Below is a small trained network, with its code and all its weights. Each question gives an input and a target symbol and asks what happens when units are switched off, that is, made to give their printed mean instead of their output.

import numpy as np


def w(rows, s, z=0):
    codes = np.array(rows[::2]) - 128.0
    scale = np.full(codes.shape[1], s)
    scale[-1] = z or s
    return codes * scale


def norm(h):
    return h / np.sqrt((h * h).mean(-1, keepdims=True) + 1e-5)


def f(y):
    return y / 2 * (1 + np.tanh(0.7978845608 * (y + 0.044715 * y**3)))


def softmax(a):
    e = np.exp(a - a.max(-1, keepdims=True))
    return e / e.sum(-1, keepdims=True)


def log_softmax(a):
    a = a - a.max(-1, keepdims=True)
    return a - np.log(np.exp(a).sum(-1, keepdims=True))


def net(x, mask):
    ids = ['αβεμστ'.index(c) for c in x.split()]
    T = len(ids)
    res = E[ids] + P[:T]
    u = 0
    for l in range(2):
        q, k, v = (norm(res) @ M[l].T for M in (Q, K, V))
        z = softmax(np.where(np.tri(T) > 0, q @ k.T / 2**0.5, -1e9)) @ v
        res = res + np.where(mask[u], z, O[l][:, -1]) @ O[l][:, :-1]
        u += 1
        y = f(norm(res) @ A[l][:, :-1].T + A[l][:, -1])
        res = res + np.where(mask[u : u + 16], y, B[l][:, -1]) @ B[l][:, :-1]
        u += 16
    return log_softmax(norm(res)[-1] @ U[:, :-1].T + U[:, -1])


Q, K, V, O, A, B = {}, {}, {}, {}, {}, {}
E = w([
[227,144,134,63,48],'α',
[218,114,188,66,149],'β',
[176,85,253,163,150],'ε',
[168,173,30,188,142],'μ',
[165,215,218,44,84],'σ',
[222,113,143,98,216],'τ',
],0.0071)
P = w([
[221,138,118,124,61],'0',
[189,123,97,67,194],'1',
[202,173,207,128,105],'2',
[84,115,110,74,202],'3',
[97,219,230,178,150],'4',
[51,104,85,56,174],'5',
[171,216,217,206,164],'6',
[2,59,64,52,160],'7',
[184,201,230,178,179],'8',
],0.0064)
Q[0] = w([
[239,240,248,106,144],'L0H0',
[149,135,162,186,173],'L0H0',
],0.011)
K[0] = w([
[1,77,111,53,169],'L0H0',
[92,47,55,99,65],'L0H0',
],0.0091)
V[0] = w([
[218,38,109,3,78],'L0H0',
[175,149,12,142,100],'L0H0',
],0.0049)
O[0] = w([
[2,116,124,200,66,253],'L0H0',
[39,220,159,130,160,121],'L0H0',
],0.0071,0.0074)
A[0] = w([
[143,86,111,103,198,158],'L0N0',
[148,150,31,169,183,2],'L0N1',
[157,124,145,85,95,153],'L0N2',
[119,181,89,71,75,150],'L0N3',
[82,100,133,68,116,114],'L0N4',
[149,203,134,87,144,158],'L0N5',
[87,106,80,111,160,129],'L0N6',
[169,201,56,200,96,82],'L0N7',
[172,134,147,194,130,124],'L0N8',
[182,136,78,102,153,88],'L0N9',
[121,139,6,77,106,54],'L0N10',
[120,83,142,183,171,222],'L0N11',
[105,2,149,121,191,107],'L0N12',
[240,130,130,105,100,132],'L0N13',
[129,141,211,192,104,135],'L0N14',
[94,143,107,218,129,144],'L0N15',
],0.0087,0.0028)
B[0] = w([
[116,226,110,162,70,141],'L0N0',
[213,71,99,178,100,121],'L0N1',
[103,120,138,210,192,166],'L0N2',
[60,32,118,138,172,183],'L0N3',
[246,103,162,151,115,175],'L0N4',
[86,61,104,137,213,140],'L0N5',
[216,131,83,108,178,140],'L0N6',
[49,131,253,74,152,154],'L0N7',
[123,118,118,96,162,160],'L0N8',
[122,149,151,175,93,116],'L0N9',
[72,89,49,143,70,152],'L0N10',
[83,169,103,64,69,166],'L0N11',
[62,155,196,108,72,186],'L0N12',
[91,158,165,133,104,159],'L0N13',
[95,149,62,137,108,255],'L0N14',
[171,147,162,164,112,176],'L0N15',
],0.0053,0.0056)
Q[1] = w([
[94,57,86,89,158],'L1H0',
[94,255,136,202,121],'L1H0',
],0.014)
K[1] = w([
[99,133,117,246,121],'L1H0',
[140,95,87,38,113],'L1H0',
],0.013)
V[1] = w([
[153,176,219,143,107],'L1H0',
[95,253,54,111,106],'L1H0',
],0.0056)
O[1] = w([
[197,101,96,175,151,254],'L1H0',
[148,254,90,51,141,135],'L1H0',
],0.0065,0.0018)
A[1] = w([
[96,123,156,100,252,90],'L1N0',
[214,143,122,127,141,172],'L1N1',
[118,96,123,199,132,84],'L1N2',
[143,91,170,97,136,173],'L1N3',
[142,111,175,165,127,88],'L1N4',
[192,60,123,134,112,126],'L1N5',
[103,204,70,103,150,60],'L1N6',
[153,154,131,228,139,103],'L1N7',
[87,83,94,81,123,82],'L1N8',
[180,82,137,161,183,110],'L1N9',
[102,150,142,139,111,151],'L1N10',
[128,33,128,116,72,196],'L1N11',
[88,137,52,179,132,82],'L1N12',
[222,134,187,156,142,2],'L1N13',
[103,143,96,108,170,115],'L1N14',
[113,90,154,165,144,129],'L1N15',
],0.011,0.0047)
B[1] = w([
[158,144,78,254,159,139],'L1N0',
[89,144,192,96,126,134],'L1N1',
[139,85,96,53,121,160],'L1N2',
[143,107,189,127,170,153],'L1N3',
[144,163,99,83,124,152],'L1N4',
[70,150,186,157,124,156],'L1N5',
[144,117,103,19,160,137],'L1N6',
[177,106,80,109,108,165],'L1N7',
[161,132,163,124,143,146],'L1N8',
[86,175,113,153,106,129],'L1N9',
[134,96,108,145,151,193],'L1N10',
[130,162,137,129,168,254],'L1N11',
[191,105,140,92,92,158],'L1N12',
[175,168,190,142,95,131],'L1N13',
[170,124,112,126,107,122],'L1N14',
[134,133,128,86,170,163],'L1N15',
],0.009,0.0066)
U = w([
[24,143,112,135,47,129],'α',
[121,2,142,57,198,89],'β',
[224,54,69,114,63,253],'ε',
[164,166,79,190,191,165],'μ',
[116,235,57,31,132,48],'σ',
[248,179,202,122,59,94],'τ',
],0.0089,0.0032)

Each question gives the input, a string of symbols that net reads in full, and the target symbol t.
The units are the heads (2 rows each of Q, K, V and O) and the neurons (one row each of A and B). Each row of codes is followed by its name. A weight is (code - 128) times the scale printed after its matrix; where a second scale follows, it is the last column's (O, A, B and U).
mask holds one flag per unit, layer by layer, with each layer's heads first. A switched-off unit (its flag False) gives its mean, the last column of its rows in O or B, instead of its output. The means were averaged over made-up inputs and are rounded, as every weight is.
A unit's drop is (log p(t) with every unit on - log p(t) with that unit switched off) / (log p(t) with every unit on - log p(t) with every unit switched off).
The circuit of an input: a set's keep is (log p(t) with only the set's units on - log p(t) with every unit switched off) / (log p(t) with every unit on - log p(t) with every unit switched off). Starting from the 12 units with the biggest drops (on a tie, the unit counted first), units are removed one at a time, each time the one whose removal leaves the highest keep (on an exact tie, the one counted first), for as long as the keep stays at least 0.8.
circuit, biggest first: the units of the circuit, biggest drop first
most important unit: the unit with the biggest drop
k most important neurons: the k neurons with the biggest drops, biggest first
k most important neurons of layer l: the k neurons of layer l with the biggest drops, biggest first
drop of u: that unit's drop, to one decimal
input α β β ε μ, target τ: circuit, biggest first	(L0H0, L0N15, L0N1, L0N7)
input α μ α α ε α β α β, target α: most important unit	L1H0
input τ α β ε, target α: 3 most important neurons	(L0N12, L0N11, L0N0)
input ε α σ α τ β β τ β, target σ: 4 most important neurons	(L0N0, L0N12, L0N3, L0N14)
input τ α β ε α α, target β: circuit, biggest first	(L0N3, L1N8)
input β α ε ε α α β μ α, target μ: circuit, biggest first	(L0H0, L1N0, L0N5)
input α α α β, target τ: circuit, biggest first	(L0N4, L0N3, L0N0)
input τ β μ α τ α τ μ β, target μ: 2 most important neurons	(L1N0, L0N5)
input α ε α σ, target μ: 2 most important neurons	(L1N0, L0N5)
input α α μ α β α, target τ: 3 most important neurons	(L0N7, L0N14, L0N10)
input ε μ β τ ε, target σ: 2 most important neurons	(L0N0, L1N6)
input μ σ α β α β σ, target ε: 2 most important neurons	(L0N12, L0N14)
input α β μ α, target τ: 2 most important neurons	(L1N12, L0N7)
input β τ σ, target σ: most important unit	L1H0
input α α ε α ε τ α, target σ: 3 most important neurons of layer 0	(L0N6, L0N0, L0N11)
input β β β α ε ε τ σ β, target β: 2 most important neurons of layer 0	(L0N4, L0N14)
input ε α β σ τ, target β: 2 most important neurons	(L0N3, L0N7)
input ε τ α ε ε, target τ: 2 most important neurons	(L0N3, L0N9)
input β τ α β β, target ε: 2 most important neurons of layer 0	(L0N0, L0N14)
input ε ε α β τ ε α σ α, target β: most important unit	L1H0
input τ τ μ, target σ: 2 most important neurons	(L1N6, L0N0)
input μ α μ, target α: 2 most important neurons	(L0N7, L0N3)
input α σ σ α β μ, target ε: 2 most important neurons	(L1N12, L0N1)
input α α α, target α: drop of L0H0	0.8
input σ μ α, target μ: drop of L1N0	0.3
input α α α α β α β μ, target ε: drop of L1N12	0.2
input α σ σ, target β: drop of L0N3	0.0
